Here is a tiny trained network, its code and every weight. The questions are about switching its units off for an input and a class, where a switched-off unit gives its printed mean instead of its output.

import numpy as np


def w(rows, s, z=0):
    codes = np.array(rows[::2]) - 128.0
    scale = np.full(codes.shape[1], s)
    scale[-1] = z or s
    return codes * scale


def f(y):
    return y / 2 * (1 + np.tanh(0.7978845608 * (y + 0.044715 * y**3)))


def log_softmax(a):
    a = a - a.max(-1, keepdims=True)
    return a - np.log(np.exp(a).sum(-1, keepdims=True))


def net(x, mask):
    res = np.array(x, float).reshape(1, 2) / 4 @ E
    y = f(res @ A[0][:, :-1].T + A[0][:, -1])
    res = res + np.where(mask, y, B[0][:, -1]) @ B[0][:, :-1]
    return log_softmax(res[-1] @ U[:, :-1].T + U[:, -1])


A, B = {}, {}
E = w([
[3,152,123,48,118,83,86,100,134,84,84],'x0',
[63,107,142,251,51,174,74,145,107,204,61],'x1',
],0.017)
A[0] = w([
[88,130,125,152,127,123,117,135,128,116,117,151],'N1',
[145,123,108,140,136,157,127,145,141,132,152,59],'N2',
[124,107,140,113,146,117,144,122,151,124,128,108],'N3',
[201,125,130,140,136,125,135,155,131,124,139,234],'N4',
[110,144,115,158,137,146,113,121,133,146,128,236],'N5',
[167,116,118,233,117,160,148,142,136,140,140,126],'N6',
[102,121,128,105,91,146,128,133,118,131,111,242],'N7',
[87,141,137,142,123,136,130,124,127,128,112,150],'N8',
[129,137,114,116,133,132,131,132,133,133,106,201],'N9',
[110,137,133,166,113,119,113,122,121,140,149,255],'N10',
[77,121,122,88,123,113,134,122,127,130,111,127],'N11',
[147,119,145,184,113,130,102,118,116,149,127,134],'N12',
[107,135,127,82,132,126,152,154,130,152,142,126],'N13',
[139,120,134,129,149,159,129,118,138,151,151,76],'N14',
[80,144,127,28,133,116,122,123,132,114,129,171],'N15',
[251,129,132,167,134,128,144,122,129,137,130,146],'N16',
[155,150,131,153,92,111,112,109,112,138,105,95],'N17',
[87,133,135,110,122,131,125,147,131,122,141,52],'N18',
[135,117,119,87,117,136,128,134,119,130,139,80],'N19',
[83,104,142,112,114,121,113,127,143,115,153,105],'N20',
[67,119,144,137,115,122,150,119,136,155,134,148],'N21',
[132,119,114,159,106,125,137,144,141,136,97,146],'N22',
[143,109,134,68,146,129,141,133,126,117,145,208],'N23',
],0.02,0.0062)
B[0] = w([
[184,143,97,87,93,89,141,100,146,146,118,167],'N1',
[174,159,140,103,133,128,123,70,125,129,193,156],'N2',
[91,108,164,126,102,127,81,124,129,124,113,153],'N3',
[176,142,11,231,113,138,148,165,138,217,108,217],'N4',
[47,105,124,141,107,142,113,236,103,126,43,169],'N5',
[142,97,197,147,125,82,186,145,180,87,128,232],'N6',
[89,156,70,57,129,120,153,156,96,53,141,172],'N7',
[174,134,105,98,64,106,135,107,148,149,121,167],'N8',
[93,129,95,143,144,137,161,165,102,109,117,142],'N9',
[16,85,134,140,107,153,97,251,86,135,19,173],'N10',
[87,152,111,79,132,192,67,152,82,111,140,189],'N11',
[142,100,177,157,113,114,145,123,169,125,102,188],'N12',
[85,111,140,105,127,121,103,127,130,132,96,159],'N13',
[165,130,131,96,117,153,118,77,142,132,165,152],'N14',
[30,109,158,107,152,100,128,50,125,72,107,242],'N15',
[220,169,123,125,157,187,79,159,88,190,231,252],'N16',
[147,129,180,142,137,118,107,101,152,105,147,155],'N17',
[159,139,108,141,111,130,114,120,139,180,127,153],'N18',
[91,111,181,114,117,137,60,131,146,124,100,149],'N19',
[144,141,98,127,145,155,114,116,120,171,135,164],'N20',
[178,126,96,72,96,116,148,114,155,151,124,170],'N21',
[115,122,175,145,126,112,126,148,149,146,95,167],'N22',
[151,135,115,129,139,107,190,7,127,77,168,211],'N23',
],0.028,0.031)
U = w([
[135,183,6,72,96,126,126,163,106,163,91,224],'0',
[116,190,166,112,176,170,99,106,188,158,113,2],'1',
[122,160,98,131,168,95,173,57,115,88,138,180],'2',
[129,100,177,137,109,65,181,165,190,122,78,116],'3',
[161,123,137,130,105,97,101,101,129,140,126,52],'4',
[64,115,190,92,161,84,144,101,137,41,107,151],'5',
[169,136,183,201,188,161,146,156,137,147,157,212],'6',
[205,193,91,127,164,163,143,113,117,140,187,82],'7',
],0.011,0.0025)

Each question gives the input, the list of numbers given to net, and the class t.
The units are the neurons (one row each of A and B). Each row of codes is followed by its name. A weight is (code - 128) times the scale printed after its matrix; where a second scale follows, it is the last column's (A, B and U).
mask holds one flag per neuron, in row order. A switched-off neuron (its flag False) gives its mean, the last column of its row in B, instead of its output. The means were averaged over made-up inputs and are rounded, as every weight is.
A unit's drop is (log p(t) with every unit on - log p(t) with that unit switched off) / (log p(t) with every unit on - log p(t) with every unit switched off).
The circuit of an input: a set's keep is (log p(t) with only the set's units on - log p(t) with every unit switched off) / (log p(t) with every unit on - log p(t) with every unit switched off). Starting from the 12 units with the biggest drops (on a tie, the unit counted first), units are removed one at a time, each time the one whose removal leaves the highest keep (on an exact tie, the one counted first), for as long as the keep stays at least 0.8.
units of the circuit, in order: the units of the circuit, biggest drop first
k most important neurons: the k neurons with the biggest drops, biggest first
drop when u is switched off: that unit's drop, to one decimal
input [1,-7], class 5: units of the circuit, in order => N15
input [2,5], class 3: 3 most important neurons => N16; N4; N12
input [-8,8], class 3: 4 most important neurons => N6; N12; N10; N5
input [5,-1], class 5: 3 most important neurons => N15; N4; N16
input [2,0], class 5: 2 most important neurons => N4; N16
input [-6,0], class 6: 2 most important neurons => N6; N23
input [0,-7], class 2: 3 most important neurons => N23; N6; N10
input [-5,4], class 6: 2 most important neurons => N16; N15
input [3,8], class 3: 2 most important neurons => N16; N12
input [-6,3], class 6: drop when N16 is switched off => 3.0
input [-8,2], class 6: drop when N16 is switched off => 0.3
input [0,-6], class 2: drop when N23 is switched off => 0.7
input [1,-8], class 5: 2 most important neurons => N15; N16
input [8,-3], class 5: most important neuron => N15
